Below is a small trained network, with its code and all its weights. Each question gives an input and a class and asks what happens when units are switched off, that is, made to give their printed mean instead of their output.

import numpy as np


def w(rows, s, z=0):
    codes = np.array(rows[::2]) - 128.0
    scale = np.full(codes.shape[1], s)
    scale[-1] = z or s
    return codes * scale


def f(y):
    return y / 2 * (1 + np.tanh(0.7978845608 * (y + 0.044715 * y**3)))


def log_softmax(a):
    a = a - a.max(-1, keepdims=True)
    return a - np.log(np.exp(a).sum(-1, keepdims=True))


def net(x, mask):
    res = np.array(x, float).reshape(1, 5) / 4 @ E
    y = f(res @ A[0][:, :-1].T + A[0][:, -1])
    res = res + np.where(mask, y, B[0][:, -1]) @ B[0][:, :-1]
    return log_softmax(res[-1] @ U[:, :-1].T + U[:, -1])


A, B = {}, {}
E = w([
[129,125,131,127],'x0',
[168,177,196,203],'x1',
[104,167,181,49],'x2',
[255,207,92,110],'x3',
[104,144,121,136],'x4',
],0.0088)
A[0] = w([
[144,89,92,74,96],'n0',
[124,113,60,183,31],'n1',
[114,151,161,76,104],'n2',
[122,141,197,50,54],'n3',
[138,32,189,146,48],'n4',
[168,134,216,175,81],'n5',
[145,131,77,161,61],'n6',
[130,105,67,89,13],'n7',
[155,79,104,163,4],'n8',
[129,104,95,89,60],'n9',
[83,78,64,80,111],'n10',
[192,114,79,120,111],'n11',
[166,146,100,108,112],'n12',
[156,148,99,102,143],'n13',
[92,110,161,147,81],'n14',
[172,191,139,95,104],'n15',
[74,87,232,103,59],'n16',
[174,141,76,109,93],'n17',
[102,145,66,26,109],'n18',
[106,155,171,77,97],'n19',
[129,106,74,181,110],'n20',
[103,111,108,172,83],'n21',
[124,169,199,141,142],'n22',
[66,96,106,138,113],'n23',
[159,248,84,127,72],'n24',
],0.014,0.0041)
B[0] = w([
[115,170,87,158,186],'n0',
[142,211,161,120,172],'n1',
[186,169,148,142,180],'n2',
[184,199,146,131,206],'n3',
[99,171,118,77,175],'n4',
[57,186,37,153,217],'n5',
[119,168,154,108,155],'n6',
[83,172,80,165,167],'n7',
[140,232,165,110,145],'n8',
[129,183,80,152,157],'n9',
[146,153,112,137,254],'n10',
[114,130,138,82,205],'n11',
[106,121,135,86,181],'n12',
[116,88,133,112,182],'n13',
[104,115,110,83,169],'n14',
[96,122,119,106,224],'n15',
[88,121,124,114,245],'n16',
[101,101,141,119,195],'n17',
[132,169,108,151,255],'n18',
[178,173,168,124,187],'n19',
[215,248,156,85,186],'n20',
[127,156,152,81,159],'n21',
[147,191,101,147,201],'n22',
[121,105,137,97,217],'n23',
[77,87,129,97,252],'n24',
],0.011,0.0065)
U = w([
[119,115,133,118,240],'0',
[86,150,54,182,62],'1',
[191,154,207,93,101],'2',
[66,90,154,36,48],'3',
[131,98,130,139,247],'4',
[189,35,159,181,128],'5',
[167,3,186,220,62],'6',
],0.011,0.013)

Each question gives the input, the list of numbers given to net, and the class t.
The units are the neurons (one row each of A and B). Each row of codes is followed by its name. A weight is (code - 128) times the scale printed after its matrix; where a second scale follows, it is the last column's (A, B and U).
mask holds one flag per neuron, in row order. A switched-off neuron (its flag False) gives its mean, the last column of its row in B, instead of its output. The means were averaged over made-up inputs and are rounded, as every weight is.
A unit's drop is (log p(t) with every unit on - log p(t) with that unit switched off) / (log p(t) with every unit on - log p(t) with every unit switched off).
The circuit of an input: a set's keep is (log p(t) with only the set's units on - log p(t) with every unit switched off) / (log p(t) with every unit on - log p(t) with every unit switched off). Starting from the 12 units with the biggest drops (on a tie, the unit counted first), units are removed one at a time, each time the one whose removal leaves the highest keep (on an exact tie, the one counted first), for as long as the keep stays at least 0.8.
units of the circuit, in order: the units of the circuit, biggest drop first
unit that matters most: the unit with the biggest drop
top k neurons: the k neurons with the biggest drops, biggest first
drop of u: that unit's drop, to one decimal
input [-6,-6,6,-1,0], class 1: units of the circuit, in order => n18, n0
input [-4,8,5,-8,-5], class 1: unit that matters most => n5
input [4,4,5,7,-3], class 3: units of the circuit, in order => n24, n15
input [-3,-3,-3,-6,0], class 3: units of the circuit, in order => n23, n4
input [4,-5,8,-7,2], class 2: units of the circuit, in order => n3, n19
input [-1,4,-5,-2,-3], class 2: units of the circuit, in order => n20, n24
input [-2,-5,3,7,-2], class 3: units of the circuit, in order => n24, n12
input [0,-6,7,-3,6], class 2: units of the circuit, in order => n19, n3
input [5,-3,-6,-7,1], class 3: units of the circuit, in order => n23, n4
input [-2,-2,4,5,-1], class 3: units of the circuit, in order => n24, n15
input [-4,-3,-7,7,5], class 2: top 2 neurons => n20, n1
input [7,-8,-6,3,-2], class 1: top 3 neurons => n7, n0, n9
input [5,8,4,3,7], class 1: top 2 neurons => n5, n22
input [-3,-8,7,7,4], class 1: unit that matters most => n18
input [-3,4,-7,8,-3], class 3: top 2 neurons => n24, n11
input [5,-2,-5,-5,-2], class 2: top 2 neurons => n20, n5
input [5,-7,8,-4,3], class 2: drop of n19 => 0.4
input [-3,5,-6,-5,-4], class 2: drop of n21 => 0.3
input [3,-7,2,0,-1], class 1: drop of n0 => 0.1
input [2,-7,3,7,3], class 1: units of the circuit, in order => n18
